Here is a tiny trained network, its code and every weight. The questions are about switching its units off for an input and a target symbol, where a switched-off unit gives its printed mean instead of its output.

import numpy as np


def w(rows, s, z=0):
    codes = np.array(rows[::2]) - 128.0
    scale = np.full(codes.shape[1], s)
    scale[-1] = z or s
    return codes * scale


def norm(h):
    return h / np.sqrt((h * h).mean(-1, keepdims=True) + 1e-5)


def f(y):
    return y / 2 * (1 + np.tanh(0.7978845608 * (y + 0.044715 * y**3)))


def softmax(a):
    e = np.exp(a - a.max(-1, keepdims=True))
    return e / e.sum(-1, keepdims=True)


def log_softmax(a):
    a = a - a.max(-1, keepdims=True)
    return a - np.log(np.exp(a).sum(-1, keepdims=True))


def net(x, mask):
    ids = ['βγεθλσ'.index(c) for c in x.split()]
    T = len(ids)
    res = E[ids] + P[:T]
    u = 0
    for l in range(2):
        r = norm(res)
        for j in range(3):
            rows = slice(2 * j, 2 * j + 2)
            q, k, v = (r @ M[l][rows].T for M in (Q, K, V))
            z = softmax(np.where(np.tri(T) > 0, q @ k.T / 2**0.5, -1e9)) @ v
            o = O[l][rows]
            res = res + np.where(mask[u + j], z, o[:, -1]) @ o[:, :-1]
        u += 3
        y = f(norm(res) @ A[l][:, :-1].T + A[l][:, -1])
        res = res + np.where(mask[u : u + 4], y, B[l][:, -1]) @ B[l][:, :-1]
        u += 4
    return log_softmax(norm(res)[-1] @ U[:, :-1].T + U[:, -1])


Q, K, V, O, A, B = {}, {}, {}, {}, {}, {}
E = w([
[128,106,96,6,171],'β',
[159,168,185,50,181],'γ',
[126,172,189,186,169],'ε',
[215,215,58,106,108],'θ',
[155,24,82,95,150],'λ',
[199,62,162,171,157],'σ',
],0.016)
P = w([
[146,124,156,75,5],'0',
[168,125,163,105,24],'1',
[130,162,137,98,71],'2',
[195,110,149,97,82],'3',
[170,135,140,113,100],'4',
[172,135,140,125,115],'5',
[167,135,138,132,130],'6',
[162,135,133,137,143],'7',
[159,135,127,142,157],'8',
[154,137,123,147,171],'9',
[147,139,114,150,188],'10',
[152,142,106,156,208],'11',
[150,146,95,169,228],'12',
],0.014)
Q[0] = w([
[226,148,97,112,218],'L0H1',
[148,176,89,122,86],'L0H1',
[26,65,192,158,4],'L0H2',
[102,152,118,141,22],'L0H2',
[43,125,106,128,107],'L0H3',
[196,94,177,117,201],'L0H3',
],0.013)
K[0] = w([
[124,101,111,150,252],'L0H1',
[160,103,102,165,75],'L0H1',
[77,125,167,104,40],'L0H2',
[121,100,149,131,67],'L0H2',
[97,140,145,126,59],'L0H3',
[125,147,66,134,204],'L0H3',
],0.015)
V[0] = w([
[173,146,150,25,122],'L0H1',
[224,188,167,106,172],'L0H1',
[149,47,100,147,68],'L0H2',
[254,84,180,236,159],'L0H2',
[170,115,84,145,90],'L0H3',
[112,111,69,141,192],'L0H3',
],0.0089)
O[0] = w([
[80,69,118,190,117,251],'L0H1',
[58,58,67,127,129,255],'L0H1',
[80,204,216,54,143,99],'L0H2',
[88,122,51,7,147,193],'L0H2',
[125,139,192,23,57,140],'L0H3',
[254,95,188,208,236,109],'L0H3',
],0.0087,0.0079)
A[0] = w([
[186,116,83,131,101,121],'L0N1',
[4,105,129,138,147,254],'L0N2',
[117,104,223,114,197,202],'L0N3',
[68,194,131,127,192,162],'L0N4',
],0.012,0.009)
B[0] = w([
[70,127,75,158,23,144],'L0N1',
[211,52,170,110,83,247],'L0N2',
[219,122,254,112,124,159],'L0N3',
[136,63,114,28,132,136],'L0N4',
],0.0085,0.014)
Q[1] = w([
[101,246,152,144,133],'L1H1',
[121,100,81,140,108],'L1H1',
[120,47,79,155,79],'L1H2',
[224,7,126,150,101],'L1H2',
[110,104,203,154,130],'L1H3',
[157,75,106,94,148],'L1H3',
],0.018)
K[1] = w([
[78,121,191,103,35],'L1H1',
[78,124,92,167,155],'L1H1',
[130,140,64,176,195],'L1H2',
[146,109,71,134,208],'L1H2',
[123,67,173,117,128],'L1H3',
[172,79,96,113,249],'L1H3',
],0.017)
V[1] = w([
[91,117,132,176,114],'L1H1',
[160,223,82,158,170],'L1H1',
[203,121,60,163,110],'L1H2',
[48,127,246,153,125],'L1H2',
[75,104,48,96,105],'L1H3',
[125,88,127,211,75],'L1H3',
],0.012)
O[1] = w([
[219,47,143,90,210,99],'L1H1',
[132,53,179,49,2,3],'L1H1',
[7,218,173,21,18,178],'L1H2',
[112,81,61,106,225,52],'L1H2',
[175,132,221,142,187,162],'L1H3',
[154,179,135,64,150,144],'L1H3',
],0.0074,0.012)
A[1] = w([
[160,164,42,68,108,40],'L1N1',
[152,59,120,114,89,146],'L1N2',
[10,152,40,99,78,25],'L1N3',
[87,44,43,199,78,1],'L1N4',
],0.013,0.0029)
B[1] = w([
[132,174,10,139,157,153],'L1N1',
[97,161,115,144,128,254],'L1N2',
[126,12,249,113,151,149],'L1N3',
[18,103,194,94,197,147],'L1N4',
],0.015,0.0092)
U = w([
[192,185,177,111,168,4],'β',
[87,111,128,179,144,140],'γ',
[184,95,107,251,115,164],'ε',
[146,118,125,160,50,172],'θ',
[149,189,75,214,117,203],'λ',
[169,88,60,93,142,18],'σ',
],0.012,0.0029)

Each question gives the input, a string of symbols that net reads in full, and the target symbol t.
The units are the heads (2 rows each of Q, K, V and O) and the neurons (one row each of A and B). Each row of codes is followed by its name. A weight is (code - 128) times the scale printed after its matrix; where a second scale follows, it is the last column's (O, A, B and U).
mask holds one flag per unit, layer by layer, with each layer's heads first. A switched-off unit (its flag False) gives its mean, the last column of its rows in O or B, instead of its output. The means were averaged over made-up inputs and are rounded, as every weight is.
A unit's drop is (log p(t) with every unit on - log p(t) with that unit switched off) / (log p(t) with every unit on - log p(t) with every unit switched off).
The circuit of an input: a set's keep is (log p(t) with only the set's units on - log p(t) with every unit switched off) / (log p(t) with every unit on - log p(t) with every unit switched off). Starting from the 12 units with the biggest drops (on a tie, the unit counted first), units are removed one at a time, each time the one whose removal leaves the highest keep (on an exact tie, the one counted first), for as long as the keep stays at least 0.8.
circuit, biggest first: the units of the circuit, biggest drop first
most important unit: the unit with the biggest drop
k most important neurons: the k neurons with the biggest drops, biggest first
top k neurons in layer l: the k neurons of layer l with the biggest drops, biggest first
which heads matter: for each layer, one digit per head in row order, 1 if its drop is at least 0.15 and else 0, layers parted by /
input ε θ θ γ, target θ: circuit, biggest first	[L0H1 L1N4]
input θ β β β λ, target ε: top neuron in layer 1	[L1N4]
input λ β β, target ε: circuit, biggest first	[L0H2 L1H2]
input λ γ ε ε σ β β λ, target ε: which heads matter	111 / 000
input β γ γ θ θ θ θ, target θ: which heads matter	000 / 010
input θ γ γ γ β, target γ: 2 most important neurons	[L0N2 L1N4]
input σ σ γ, target σ: circuit, biggest first	[L1H2 L0H2 L0H3]
input ε θ γ θ γ γ β λ σ ε, target σ: circuit, biggest first	[L0H2 L0N4]
input γ σ ε θ, target σ: 2 most important neurons	[L1N1 L1N3]
input σ ε θ λ γ γ γ γ θ β ε, target ε: which heads matter	011 / 000
input γ γ σ λ γ λ λ, target β: circuit, biggest first	[L0H2 L0H1 L0H3]
input γ β γ γ γ γ λ ε γ β θ λ, target θ: circuit, biggest first	[L1H2 L0N2]
input σ θ γ λ θ σ β θ θ β β, target ε: circuit, biggest first	[L0H3 L0H2]
input γ β λ σ θ, target σ: which heads matter	010 / 000
input γ β σ ε β θ, target θ: 2 most important neurons	[L0N2 L1N3]
input γ σ γ ε, target γ: most important unit	L0N2
input γ β ε ε, target λ: which heads matter	010 / 111
input β θ γ β λ γ σ γ β ε σ, target λ: 2 most important neurons	[L0N2 L1N2]
input γ β λ β σ ε γ, target λ: circuit, biggest first	[L0H2 L1H1 L1H2 L1N3]
input σ σ β ε γ λ λ β, target β: most important unit	L0N3
input θ β λ β β γ λ θ β, target θ: which heads matter	000 / 100
input σ γ σ ε β ε θ λ γ θ γ β ε, target ε: 2 most important neurons	[L0N1 L0N3]
input ε γ ε θ γ γ, target γ: which heads matter	111 / 000
input θ σ λ σ ε γ σ γ ε β β θ ε, target θ: 2 most important neurons	[L0N2 L0N4]
input γ γ γ ε, target γ: 2 most important neurons	[L0N2 L1N4]
input θ θ β θ σ ε, target σ: 3 most important neurons	[L0N4 L0N1 L0N2]
input θ σ λ γ ε σ, target λ: most important unit	L0H2
input λ θ ε β θ σ ε ε σ γ γ ε β, target λ: which heads matter	110 / 110
